Here is a tiny trained network, its code and every weight. The questions are about switching its units off for an input and a target symbol, where a switched-off unit gives its printed mean instead of its output.

import numpy as np


def w(rows, s, z=0):
    codes = np.array(rows[::2]) - 128.0
    scale = np.full(codes.shape[1], s)
    scale[-1] = z or s
    return codes * scale


def norm(h):
    return h / np.sqrt((h * h).mean(-1, keepdims=True) + 1e-5)


def f(y):
    return np.maximum(y, 0)


def softmax(a):
    e = np.exp(a - a.max(-1, keepdims=True))
    return e / e.sum(-1, keepdims=True)


def log_softmax(a):
    a = a - a.max(-1, keepdims=True)
    return a - np.log(np.exp(a).sum(-1, keepdims=True))


def net(x, mask):
    ids = ['αβγδεζηθλξπστφψ'.index(c) for c in x.split()]
    T = len(ids)
    res = E[ids] + P[:T]
    u = 0
    for l in range(3):
        q, k, v = (norm(res) @ M[l].T for M in (Q, K, V))
        z = softmax(np.where(np.tri(T) > 0, q @ k.T / 3**0.5, -1e9)) @ v
        res = res + np.where(mask[u], z, O[l][:, -1]) @ O[l][:, :-1]
        u += 1
        y = f(norm(res) @ A[l][:, :-1].T + A[l][:, -1])
        res = res + np.where(mask[u : u + 4], y, B[l][:, -1]) @ B[l][:, :-1]
        u += 4
    return log_softmax(norm(res)[-1] @ U[:, :-1].T + U[:, -1])


Q, K, V, O, A, B = {}, {}, {}, {}, {}, {}
E = w([
[103,229,149,120,122],'α',
[160,152,140,78,153],'β',
[142,132,108,214,145],'γ',
[125,139,152,71,160],'δ',
[107,109,106,186,151],'ε',
[97,109,138,78,158],'ζ',
[103,152,171,172,104],'η',
[142,124,133,65,151],'θ',
[107,95,115,96,148],'λ',
[130,153,37,91,77],'ξ',
[150,132,110,193,131],'π',
[253,8,122,179,208],'σ',
[153,161,171,31,148],'τ',
[63,150,66,162,112],'φ',
[121,126,133,96,154],'ψ',
],0.0022)
P = w([
[128,149,113,81,254],'0',
[134,137,125,79,211],'1',
[137,133,131,83,187],'2',
[131,129,137,85,158],'3',
[126,128,137,85,140],'4',
[124,127,143,84,126],'5',
[117,129,143,83,116],'6',
[114,126,146,77,108],'7',
[116,127,143,78,119],'8',
],0.00079)
Q[0] = w([
[133,138,160,57,133],'L0H0',
[112,124,80,255,13],'L0H0',
[138,133,178,26,130],'L0H0',
],0.0069)
K[0] = w([
[98,168,124,121,95],'L0H0',
[177,81,133,121,255],'L0H0',
[70,184,122,108,64],'L0H0',
],0.0092)
V[0] = w([
[196,11,181,123,128],'L0H0',
[208,38,130,128,112],'L0H0',
[133,136,2,92,102],'L0H0',
],0.002)
O[0] = w([
[121,119,147,81,251,34],'L0H0',
[134,143,131,80,210,3],'L0H0',
[126,170,27,124,108,200],'L0H0',
],0.0024,0.00049)
A[0] = w([
[212,4,110,104,39,42],'L0N0',
[223,54,160,149,219,122],'L0N1',
[63,204,99,91,44,254],'L0N2',
[22,250,91,145,158,158],'L0N3',
],0.0017,0.00082)
B[0] = w([
[69,219,254,77,151,171],'L0N0',
[118,171,104,36,33,241],'L0N1',
[210,136,136,64,126,245],'L0N2',
[183,105,196,65,106,186],'L0N3',
],0.0019,0.0012)
Q[1] = w([
[122,160,171,18,108],'L1H0',
[121,167,176,2,102],'L1H0',
[136,88,84,224,155],'L1H0',
],0.0065)
K[1] = w([
[218,50,145,128,194],'L1H0',
[239,3,154,131,242],'L1H0',
[35,196,108,126,53],'L1H0',
],0.0052)
V[1] = w([
[225,6,112,112,149],'L1H0',
[193,66,161,140,126],'L1H0',
[47,195,5,96,95],'L1H0',
],0.0023)
O[1] = w([
[198,153,69,176,252,251],'L1H0',
[183,114,126,138,179,149],'L1H0',
[34,191,128,84,96,96],'L1H0',
],0.003,0.0014)
A[1] = w([
[145,179,216,97,91,253],'L1N0',
[94,147,19,136,251,10],'L1N1',
[36,200,163,235,210,181],'L1N2',
[222,254,136,219,105,145],'L1N3',
],0.0022,0.00039)
B[1] = w([
[120,168,114,187,156,221],'L1N0',
[163,83,166,174,56,255],'L1N1',
[179,119,44,72,130,170],'L1N2',
[62,1,145,78,113,184],'L1N3',
],0.0029,0.0015)
Q[2] = w([
[6,149,152,89,6],'L2H0',
[161,123,124,145,163],'L2H0',
[122,127,133,145,135],'L2H0',
],0.0026)
K[2] = w([
[242,65,218,251,254],'L2H0',
[93,142,92,91,84],'L2H0',
[126,111,105,130,117],'L2H0',
],0.002)
V[2] = w([
[63,157,50,65,33],'L2H0',
[35,205,2,154,159],'L2H0',
[77,73,64,127,158],'L2H0',
],0.00091)
O[2] = w([
[124,4,131,115,138,100],'L2H0',
[219,86,149,149,159,4],'L2H0',
[140,120,170,133,129,91],'L2H0',
],0.0015,0.00045)
A[2] = w([
[78,63,102,118,137,179],'L2N0',
[145,123,149,139,2,158],'L2N1',
[111,124,240,181,86,254],'L2N2',
[125,172,161,78,159,252],'L2N3',
],0.0036,0.00074)
B[2] = w([
[173,179,157,122,103,154],'L2N0',
[32,179,136,139,160,183],'L2N1',
[253,105,153,169,121,154],'L2N2',
[112,100,115,181,114,252],'L2N3',
],0.004,0.0025)
U = w([
[111,61,148,99,53,108],'α',
[198,101,188,208,90,136],'β',
[89,68,233,65,140,105],'γ',
[141,185,189,48,191,70],'δ',
[156,40,104,135,53,109],'ε',
[158,104,128,135,158,78],'ζ',
[40,177,114,111,118,254],'η',
[108,29,58,47,189,146],'θ',
[35,100,163,179,231,86],'λ',
[190,157,165,41,65,51],'ξ',
[69,46,102,217,126,73],'π',
[173,224,59,183,212,85],'σ',
[140,116,7,226,67,68],'τ',
[130,181,40,41,67,158],'φ',
[113,193,203,199,98,212],'ψ',
],0.011,0.004)

Each question gives the input, a string of symbols that net reads in full, and the target symbol t.
The units are the heads (3 rows each of Q, K, V and O) and the neurons (one row each of A and B). Each row of codes is followed by its name. A weight is (code - 128) times the scale printed after its matrix; where a second scale follows, it is the last column's (O, A, B and U).
mask holds one flag per unit, layer by layer, with each layer's heads first. A switched-off unit (its flag False) gives its mean, the last column of its rows in O or B, instead of its output. The means were averaged over made-up inputs and are rounded, as every weight is.
A unit's drop is (log p(t) with every unit on - log p(t) with that unit switched off) / (log p(t) with every unit on - log p(t) with every unit switched off).
The circuit of an input: a set's keep is (log p(t) with only the set's units on - log p(t) with every unit switched off) / (log p(t) with every unit on - log p(t) with every unit switched off). Starting from the 12 units with the biggest drops (on a tie, the unit counted first), units are removed one at a time, each time the one whose removal leaves the highest keep (on an exact tie, the one counted first), for as long as the keep stays at least 0.8.
circuit, biggest first: the units of the circuit, biggest drop first
most important unit: the unit with the biggest drop
top k neurons: the k neurons with the biggest drops, biggest first
top k neurons in layer l: the k neurons of layer l with the biggest drops, biggest first
input θ δ ε λ ζ, target γ: top 3 neurons in layer 0	L0N2; L0N0; L0N1
input ψ α β, target ψ: circuit, biggest first	L0H0; L2N1
input φ π θ τ, target η: most important unit	L0H0
input β α λ γ ζ λ, target ψ: circuit, biggest first	L0H0; L2N1; L2N2; L0N0
input α γ ζ β ε λ θ, target ψ: top 2 neurons	L2N1; L0N0
input ε β β θ α γ, target ψ: circuit, biggest first	L1H0; L2N1; L2N2
input β θ δ, target λ: circuit, biggest first	L2N3; L1H0; L1N0
input θ π ε β η θ θ, target β: circuit, biggest first	L0H0; L2N2
input φ η β θ θ ψ, target β: top 3 neurons	L2N2; L0N1; L0N0
input ζ θ α θ λ β λ α ψ, target ψ: circuit, biggest first	L0H0; L2N1; L2N2
input ε θ ε, target τ: circuit, biggest first	L1N2; L1H0; L0N2; L2N0
input λ θ γ θ γ λ θ, target θ: top 2 neurons	L2N3; L2N1
input θ ζ γ δ θ ε λ, target ξ: top 2 neurons	L2N0; L2N3
input δ τ β ε δ ζ ζ φ ε, target η: most important unit	L1H0
input γ γ φ β, target η: top 2 neurons	L2N1; L1N3
input β ζ β γ, target ε: circuit, biggest first	L1N3; L1N2; L2N0; L1H0
input θ θ γ π θ β, target σ: circuit, biggest first	L2N3; L1N1; L1N0
input θ γ θ ψ, target π: circuit, biggest first	L2N3; L1H0
input δ θ β β θ β π, target α: top 4 neurons	L1N3; L2N0; L0N2; L1N2
input ζ τ δ β β φ θ θ γ, target η: circuit, biggest first	L1H0
input δ θ θ γ ε θ, target θ: top 3 neurons	L2N3; L0N2; L2N1
input θ θ τ β α θ, target ψ: top 3 neurons	L2N1; L0N0; L2N2
